Below are the code and all the weights of a small trained network. Each question names an input and a target symbol and asks about switching units off, where a switched-off unit gives its printed mean instead of its output.

import numpy as np


def w(rows, s, z=0):
    codes = np.array(rows[::2]) - 128.0
    scale = np.full(codes.shape[1], s)
    scale[-1] = z or s
    return codes * scale


def f(y):
    return np.maximum(y, 0)


def softmax(a):
    e = np.exp(a - a.max(-1, keepdims=True))
    return e / e.sum(-1, keepdims=True)


def log_softmax(a):
    a = a - a.max(-1, keepdims=True)
    return a - np.log(np.exp(a).sum(-1, keepdims=True))


def net(x, mask):
    ids = ['ΠΦΩαεζθλμστ'.index(c) for c in x.split()]
    T = len(ids)
    res = E[ids] + P[:T]
    r = res
    for j in range(3):
        rows = slice(3 * j, 3 * j + 3)
        q, k, v = (r @ M[0][rows].T for M in (Q, K, V))
        z = softmax(np.where(np.tri(T) > 0, q @ k.T / 3**0.5, -1e9)) @ v
        o = O[0][rows]
        res = res + np.where(mask[j], z, o[:, -1]) @ o[:, :-1]
    y = f(res @ A[0][:, :-1].T + A[0][:, -1])
    res = res + np.where(mask[3:19], y, B[0][:, -1]) @ B[0][:, :-1]
    return log_softmax(res[-1] @ U[:, :-1].T + U[:, -1])


Q, K, V, O, A, B = {}, {}, {}, {}, {}, {}
E = w([
[196,200,186,152,118,70,174,100,96,194,121,198],'Π',
[183,118,77,85,190,116,150,141,163,99,3,115],'Φ',
[171,149,79,101,54,106,65,153,209,202,104,231],'Ω',
[131,240,221,247,69,58,135,163,138,148,106,106],'α',
[109,117,126,219,186,95,153,138,144,184,60,166],'ε',
[110,131,154,94,203,222,153,128,96,30,112,144],'ζ',
[83,178,86,100,34,114,94,107,120,200,110,91],'θ',
[110,174,29,6,184,95,33,142,186,181,229,237],'λ',
[139,207,174,216,81,181,204,93,87,39,117,138],'μ',
[163,130,234,67,145,102,33,140,65,153,217,105],'σ',
[234,154,124,151,156,212,122,224,148,111,184,244],'τ',
],0.016)
P = w([
[179,184,167,158,170,174,65,61,83,128,20,178],'0',
[151,208,112,182,139,168,198,194,197,136,185,147],'1',
[191,83,77,135,69,63,135,59,157,173,226,145],'2',
[62,73,28,170,55,184,7,108,2,127,148,105],'3',
[131,167,105,124,198,163,201,174,249,139,131,163],'4',
[187,52,103,141,42,13,215,121,133,144,209,183],'5',
],0.012)
Q[0] = w([
[126,202,120,123,169,104,103,134,99,108,96,122],'H0',
[114,1,93,152,46,113,108,96,91,74,173,93],'H0',
[127,19,80,168,83,82,103,134,34,102,160,134],'H0',
[116,81,103,159,104,156,67,135,32,118,118,156],'H1',
[145,109,70,199,87,127,96,92,35,123,123,178],'H1',
[105,220,176,85,160,192,81,155,191,129,67,192],'H1',
[26,112,137,134,105,175,76,124,72,115,149,106],'H2',
[185,133,127,157,101,178,118,150,153,104,180,124],'H2',
[94,99,98,100,57,109,127,83,92,131,168,96],'H2',
],0.0077)
K[0] = w([
[104,209,141,93,181,182,110,147,102,128,141,117],'H0',
[140,81,103,78,46,87,189,144,153,103,254,112],'H0',
[39,52,95,146,96,125,167,203,129,54,187,111],'H0',
[106,126,8,163,78,187,185,228,66,129,198,128],'H1',
[203,74,97,180,94,92,169,132,85,101,185,124],'H1',
[131,232,142,121,134,217,28,67,108,116,62,195],'H1',
[65,97,196,141,132,191,44,178,143,140,193,17],'H2',
[168,145,95,168,155,188,181,105,169,124,161,221],'H2',
[108,165,108,68,114,114,203,160,136,185,188,85],'H2',
],0.0063)
V[0] = w([
[181,76,73,50,120,191,69,197,172,91,90,89],'H0',
[124,118,159,69,179,80,77,106,72,170,223,113],'H0',
[107,185,146,149,164,174,58,200,141,56,160,156],'H0',
[163,77,117,156,255,120,108,183,189,183,163,185],'H1',
[93,151,146,167,101,106,115,232,148,248,87,113],'H1',
[158,172,198,142,180,201,175,165,98,97,113,140],'H1',
[65,163,51,205,174,160,174,78,138,130,104,161],'H2',
[77,95,154,66,177,84,189,227,112,122,188,116],'H2',
[86,162,92,167,172,185,104,170,128,118,97,131],'H2',
],0.0078)
O[0] = w([
[121,180,198,1,141,83,204,130,132,140,130,119,104],'H0',
[91,43,153,129,114,95,48,129,179,180,93,111,97],'H0',
[111,78,163,134,230,75,186,117,125,131,166,139,153],'H0',
[81,45,121,156,82,193,198,91,140,146,153,152,168],'H1',
[113,197,99,151,208,171,172,96,187,117,137,99,132],'H1',
[127,84,124,139,98,69,124,145,125,34,171,131,175],'H1',
[58,114,162,106,155,104,138,228,131,150,113,195,177],'H2',
[112,128,98,177,182,99,137,64,156,149,97,174,1],'H2',
[52,130,148,119,147,122,114,138,182,86,87,125,163],'H2',
],0.0097,0.0098)
A[0] = w([
[148,70,176,120,169,178,101,72,59,105,126,144,188],'N0',
[55,91,147,185,77,162,150,151,106,134,149,188,210],'N1',
[163,108,111,115,125,133,127,38,115,148,182,183,69],'N2',
[105,156,145,101,179,144,132,168,114,37,101,184,55],'N3',
[132,129,157,117,161,118,195,98,174,169,154,135,86],'N4',
[162,111,128,208,134,198,72,80,104,84,79,165,110],'N5',
[108,116,78,161,210,106,136,151,170,139,196,150,152],'N6',
[61,137,134,77,99,194,131,158,108,94,123,132,174],'N7',
[110,62,112,131,104,88,114,121,2,88,105,147,144],'N8',
[167,123,111,85,171,83,142,111,139,125,84,150,177],'N9',
[160,110,147,137,132,157,162,181,161,50,185,177,113],'N10',
[199,116,111,91,73,151,121,100,105,131,72,103,202],'N11',
[94,151,111,119,105,166,129,143,85,146,97,83,78],'N12',
[107,120,180,147,165,150,127,122,89,76,76,72,3],'N13',
[92,167,208,83,168,175,78,146,45,154,60,176,177],'N14',
[160,169,153,200,119,109,167,122,108,171,151,97,191],'N15',
],0.009,0.0027)
B[0] = w([
[126,191,32,121,145,136,96,89,200,158,78,97,156],'N0',
[119,91,122,132,181,137,161,85,163,65,52,151,217],'N1',
[114,191,116,45,76,188,100,242,93,111,112,108,163],'N2',
[105,138,104,134,107,126,97,99,173,202,184,161,209],'N3',
[183,114,144,156,149,164,160,204,44,163,130,123,161],'N4',
[149,122,221,171,42,127,177,108,89,162,111,156,165],'N5',
[88,106,95,136,91,83,128,121,62,143,124,83,183],'N6',
[165,141,112,63,168,187,168,140,169,199,178,133,187],'N7',
[112,204,113,137,213,115,86,123,109,103,138,188,182],'N8',
[164,41,145,157,160,61,121,60,146,94,161,144,144],'N9',
[135,142,114,91,84,126,98,74,97,124,66,81,249],'N10',
[81,143,134,80,124,96,253,60,139,116,226,117,169],'N11',
[183,50,69,158,104,148,112,181,118,144,91,146,149],'N12',
[198,34,171,235,179,114,122,162,1,230,147,68,145],'N13',
[160,78,106,96,95,39,178,180,208,78,107,91,170],'N14',
[129,107,162,144,230,124,29,93,220,130,116,129,162],'N15',
],0.0069,0.021)
U = w([
[223,148,173,136,223,247,88,154,59,227,180,140,93],'Π',
[153,63,123,116,122,60,196,51,108,101,218,68,143],'Φ',
[104,178,193,75,54,150,135,140,181,141,184,193,150],'Ω',
[150,198,96,135,253,89,72,118,221,172,126,158,109],'α',
[153,81,158,150,159,183,139,142,120,237,89,187,16],'ε',
[56,164,93,62,185,230,49,43,192,44,119,159,253],'ζ',
[115,178,51,141,109,61,94,1,80,225,110,40,43],'θ',
[124,147,91,124,132,106,56,240,18,160,165,203,85],'λ',
[93,144,189,105,70,40,98,52,132,99,151,240,141],'μ',
[95,49,170,73,103,96,18,125,183,188,85,115,179],'σ',
[229,82,87,100,70,176,64,189,103,74,43,62,82],'τ',
],0.0055,0.0017)

Each question gives the input, a string of symbols that net reads in full, and the target symbol t.
The units are the heads (3 rows each of Q, K, V and O) and the neurons (one row each of A and B). Each row of codes is followed by its name. A weight is (code - 128) times the scale printed after its matrix; where a second scale follows, it is the last column's (O, A, B and U).
mask holds one flag per unit, heads first, then neurons. A switched-off unit (its flag False) gives its mean, the last column of its rows in O or B, instead of its output. The means were averaged over made-up inputs and are rounded, as every weight is.
A unit's drop is (log p(t) with every unit on - log p(t) with that unit switched off) / (log p(t) with every unit on - log p(t) with every unit switched off).
The circuit of an input: a set's keep is (log p(t) with only the set's units on - log p(t) with every unit switched off) / (log p(t) with every unit on - log p(t) with every unit switched off). Starting from the 12 units with the biggest drops (on a tie, the unit counted first), units are removed one at a time, each time the one whose removal leaves the highest keep (on an exact tie, the one counted first), for as long as the keep stays at least 0.8.
units of the circuit, in order: the units of the circuit, biggest drop first
most important unit: the unit with the biggest drop
k most important neurons: the k neurons with the biggest drops, biggest first
which heads matter: for each layer, one digit per head in row order, 1 if its drop is at least 0.15 and else 0, layers parted by /
input θ μ τ α Φ, target α: units of the circuit, in order => [H1]
input μ λ τ Φ Φ Ω, target Ω: units of the circuit, in order => [H0 N11 H1 N10]
input Ω α τ λ Ω, target Π: which heads matter => 110
input Ω θ λ Φ τ, target Π: which heads matter => 110
input τ τ Π ε, target ζ: which heads matter => 010
input τ σ θ σ, target θ: which heads matter => 001
input α λ Ω σ Ω, target θ: units of the circuit, in order => [H1 N6 H0 N10]
input Ω ζ Ω Ω τ, target Π: 2 most important neurons => [N4 N7]
input Ω ε ε α, target ε: which heads matter => 110
input ε τ θ σ, target ζ: which heads matter => 010
input α σ ε σ λ, target θ: units of the circuit, in order => [N6 H0 N10]
input Φ τ ε ε θ, target Ω: which heads matter => 100
input τ ε Φ τ θ, target Φ: units of the circuit, in order => [H0 H1]
input μ Ω μ α Π, target λ: units of the circuit, in order => [H1 H0]
input θ Ω λ Π, target σ: units of the circuit, in order => [H0]
input ε Φ ζ, target ζ: which heads matter => 010
input μ ζ ε Φ μ α, target α: which heads matter => 010
input τ τ τ, target τ: which heads matter => 010
input λ ζ Π Ω Φ τ, target τ: 3 most important neurons => [N2 N10 N3]
input λ α τ σ Π Π, target Π: most important unit => H2
input μ τ λ, target λ: which heads matter => 000
input θ α Φ ζ, target α: which heads matter => 000
input τ ζ σ μ Φ Ω, target Ω: 2 most important neurons => [N11 N2]
input α λ Φ θ, target σ: which heads matter => 110
input τ α μ, target μ: which heads matter => 110
input σ Ω σ μ Φ, target σ: which heads matter => 100
input σ μ Ω θ, target λ: most important unit => H1
input Φ λ Φ, target Φ: 2 most important neurons => [N11 N9]
input Ω σ τ θ, target ζ: 3 most important neurons => [N2 N8 N1]
